Here is a tiny trained network, its code and every weight. The questions are about switching its units off for an input and a class, where a switched-off unit gives its printed mean instead of its output.

import numpy as np


def w(rows, s, z=0):
    codes = np.array(rows[::2]) - 128.0
    scale = np.full(codes.shape[1], s)
    scale[-1] = z or s
    return codes * scale


def norm(h):
    return h / np.sqrt((h * h).mean(-1, keepdims=True) + 1e-5)


def f(y):
    return y / 2 * (1 + np.tanh(0.7978845608 * (y + 0.044715 * y**3)))


def log_softmax(a):
    a = a - a.max(-1, keepdims=True)
    return a - np.log(np.exp(a).sum(-1, keepdims=True))


def net(x, mask):
    res = np.array(x, float).reshape(1, 8) / 4 @ E
    u = 0
    for l in range(2):
        y = f(norm(res) @ A[l][:, :-1].T + A[l][:, -1])
        res = res + np.where(mask[u : u + 14], y, B[l][:, -1]) @ B[l][:, :-1]
        u += 14
    return log_softmax(norm(res)[-1] @ U[:, :-1].T + U[:, -1])


A, B = {}, {}
E = w([
[155,255,95,222],'x0',
[139,132,121,121],'x1',
[97,129,149,151],'x2',
[155,28,110,207],'x3',
[126,130,128,130],'x4',
[120,127,132,129],'x5',
[190,152,210,123],'x6',
[164,126,104,104],'x7',
],0.0088)
A[0] = w([
[134,122,122,117,15],'L0N1',
[30,196,157,50,99],'L0N2',
[110,203,122,26,163],'L0N3',
[129,131,136,129,7],'L0N4',
[78,157,165,89,6],'L0N5',
[27,143,33,123,112],'L0N6',
[94,127,40,109,28],'L0N7',
[174,81,22,115,79],'L0N8',
[67,85,175,195,122],'L0N9',
[170,56,146,190,45],'L0N10',
[224,130,156,103,122],'L0N11',
[195,159,249,132,53],'L0N12',
[164,119,32,69,167],'L0N13',
[127,125,66,90,173],'L0N14',
],0.013,0.0017)
B[0] = w([
[124,140,124,126,117],'L0N1',
[187,199,117,196,253],'L0N2',
[135,141,95,245,252],'L0N3',
[126,130,121,114,116],'L0N4',
[157,159,121,134,167],'L0N5',
[103,105,255,162,228],'L0N6',
[105,118,184,135,172],'L0N7',
[161,105,152,186,180],'L0N8',
[200,147,152,171,181],'L0N9',
[151,119,95,180,182],'L0N10',
[118,139,164,187,177],'L0N11',
[72,96,242,177,229],'L0N12',
[147,166,177,140,181],'L0N13',
[114,166,157,143,163],'L0N14',
],0.02,0.0065)
A[1] = w([
[172,188,162,157,194],'L1N1',
[27,166,159,81,79],'L1N2',
[82,101,50,103,101],'L1N3',
[202,148,143,125,137],'L1N4',
[115,245,142,175,104],'L1N5',
[165,56,181,36,112],'L1N6',
[180,18,135,151,211],'L1N7',
[198,100,216,233,251],'L1N8',
[63,255,152,244,193],'L1N9',
[123,222,144,31,225],'L1N10',
[198,145,27,134,102],'L1N11',
[126,159,31,36,144],'L1N12',
[15,118,157,105,95],'L1N13',
[170,235,159,20,101],'L1N14',
],0.0092,0.0015)
B[1] = w([
[103,122,106,101,171],'L1N1',
[159,178,81,182,124],'L1N2',
[132,117,115,145,121],'L1N3',
[71,136,128,105,138],'L1N4',
[80,15,102,121,175],'L1N5',
[103,30,75,61,127],'L1N6',
[36,220,96,131,150],'L1N7',
[149,204,86,33,249],'L1N8',
[150,17,105,22,228],'L1N9',
[99,205,143,254,122],'L1N10',
[118,147,203,87,128],'L1N11',
[189,130,200,139,125],'L1N12',
[215,121,135,119,126],'L1N13',
[74,129,205,214,122],'L1N14',
],0.012,0.019)
U = w([
[104,62,254,171,94],'0',
[205,102,118,110,254],'1',
[196,117,37,232,65],'2',
[110,60,59,3,84],'3',
],0.0093,0.0049)

Each question gives the input, the list of numbers given to net, and the class t.
The units are the neurons (one row each of A and B). Each row of codes is followed by its name. A weight is (code - 128) times the scale printed after its matrix; where a second scale follows, it is the last column's (A, B and U).
mask holds one flag per neuron, layer by layer. A switched-off neuron (its flag False) gives its mean, the last column of its row in B, instead of its output. The means were averaged over made-up inputs and are rounded, as every weight is.
A unit's drop is (log p(t) with every unit on - log p(t) with that unit switched off) / (log p(t) with every unit on - log p(t) with every unit switched off).
The circuit of an input: a set's keep is (log p(t) with only the set's units on - log p(t) with every unit switched off) / (log p(t) with every unit on - log p(t) with every unit switched off). Starting from the 12 units with the biggest drops (on a tie, the unit counted first), units are removed one at a time, each time the one whose removal leaves the highest keep (on an exact tie, the one counted first), for as long as the keep stays at least 0.8.
circuit, biggest first: the units of the circuit, biggest drop first
unit that matters most: the unit with the biggest drop
k most important neurons: the k neurons with the biggest drops, biggest first
k most important neurons of layer l: the k neurons of layer l with the biggest drops, biggest first
input [-8,5,5,2,2,-2,4,-8], class 3: unit that matters most -> L0N3
input [4,1,2,-6,-2,-6,4,0], class 2: circuit, biggest first -> (L0N3; L0N6)
input [1,8,7,3,-1,6,0,-7], class 1: 2 most important neurons -> (L0N9; L0N3)
input [0,5,7,3,7,-2,3,-8], class 1: circuit, biggest first -> (L0N9; L0N6; L0N3)
input [-5,8,6,-3,-7,8,-5,-6], class 1: 3 most important neurons of layer 0 -> (L0N12; L0N2; L0N6)
input [-8,-3,1,6,0,-7,1,2], class 3: 2 most important neurons -> (L0N3; L0N2)
input [3,-5,8,0,4,0,1,-7], class 1: 3 most important neurons -> (L0N9; L1N7; L1N6)
input [8,4,7,5,3,-8,7,-7], class 3: circuit, biggest first -> (L0N3; L0N6; L0N2)
input [-7,-6,-1,5,-7,8,6,-8], class 3: 2 most important neurons of layer 0 -> (L0N3; L0N6)
input [-4,-3,4,7,6,1,-3,7], class 2: 2 most important neurons of layer 0 -> (L0N10; L0N8)
input [-3,-2,3,-5,5,7,3,-8], class 2: 2 most important neurons of layer 0 -> (L0N2; L0N3)
input [-6,-3,1,5,-6,-2,1,-8], class 3: 3 most important neurons of layer 1 -> (L1N7; L1N6; L1N11)
input [5,4,-6,-7,7,1,8,2], class 0: 2 most important neurons of layer 0 -> (L0N12; L0N11)
input [3,0,-1,-5,0,1,-8,-8], class 0: unit that matters most -> L0N6
input [8,-4,8,-6,-8,-2,-7,-5], class 3: 4 most important neurons -> (L0N12; L1N9; L0N13; L0N11)
input [5,-4,-4,4,-4,6,1,-7], class 3: 3 most important neurons of layer 0 -> (L0N3; L0N2; L0N8)
input [-1,-5,-8,5,-3,-1,-6,5], class 0: 3 most important neurons -> (L0N8; L0N7; L0N2)
input [8,-5,-6,-2,-7,2,6,8], class 3: 2 most important neurons -> (L0N6; L0N2)
input [-3,0,-1,-6,4,7,5,-1], class 2: 3 most important neurons -> (L0N3; L0N2; L0N6)
input [-1,5,-8,-8,6,-8,-3,-1], class 2: circuit, biggest first -> (L0N3)
input [2,6,-8,-7,7,1,-4,-2], class 2: 2 most important neurons -> (L0N3; L0N12)
input [6,5,1,-7,-6,-4,3,-1], class 2: 3 most important neurons -> (L0N3; L0N2; L1N8)
input [-7,1,5,8,-8,6,1,1], class 2: 2 most important neurons of layer 0 -> (L0N10; L0N9)
input [-8,-2,-7,-7,6,1,-8,-6], class 0: 2 most important neurons -> (L0N6; L0N7)
input [1,-1,1,7,-8,-7,1,7], class 2: 2 most important neurons of layer 1 -> (L1N9; L1N7)
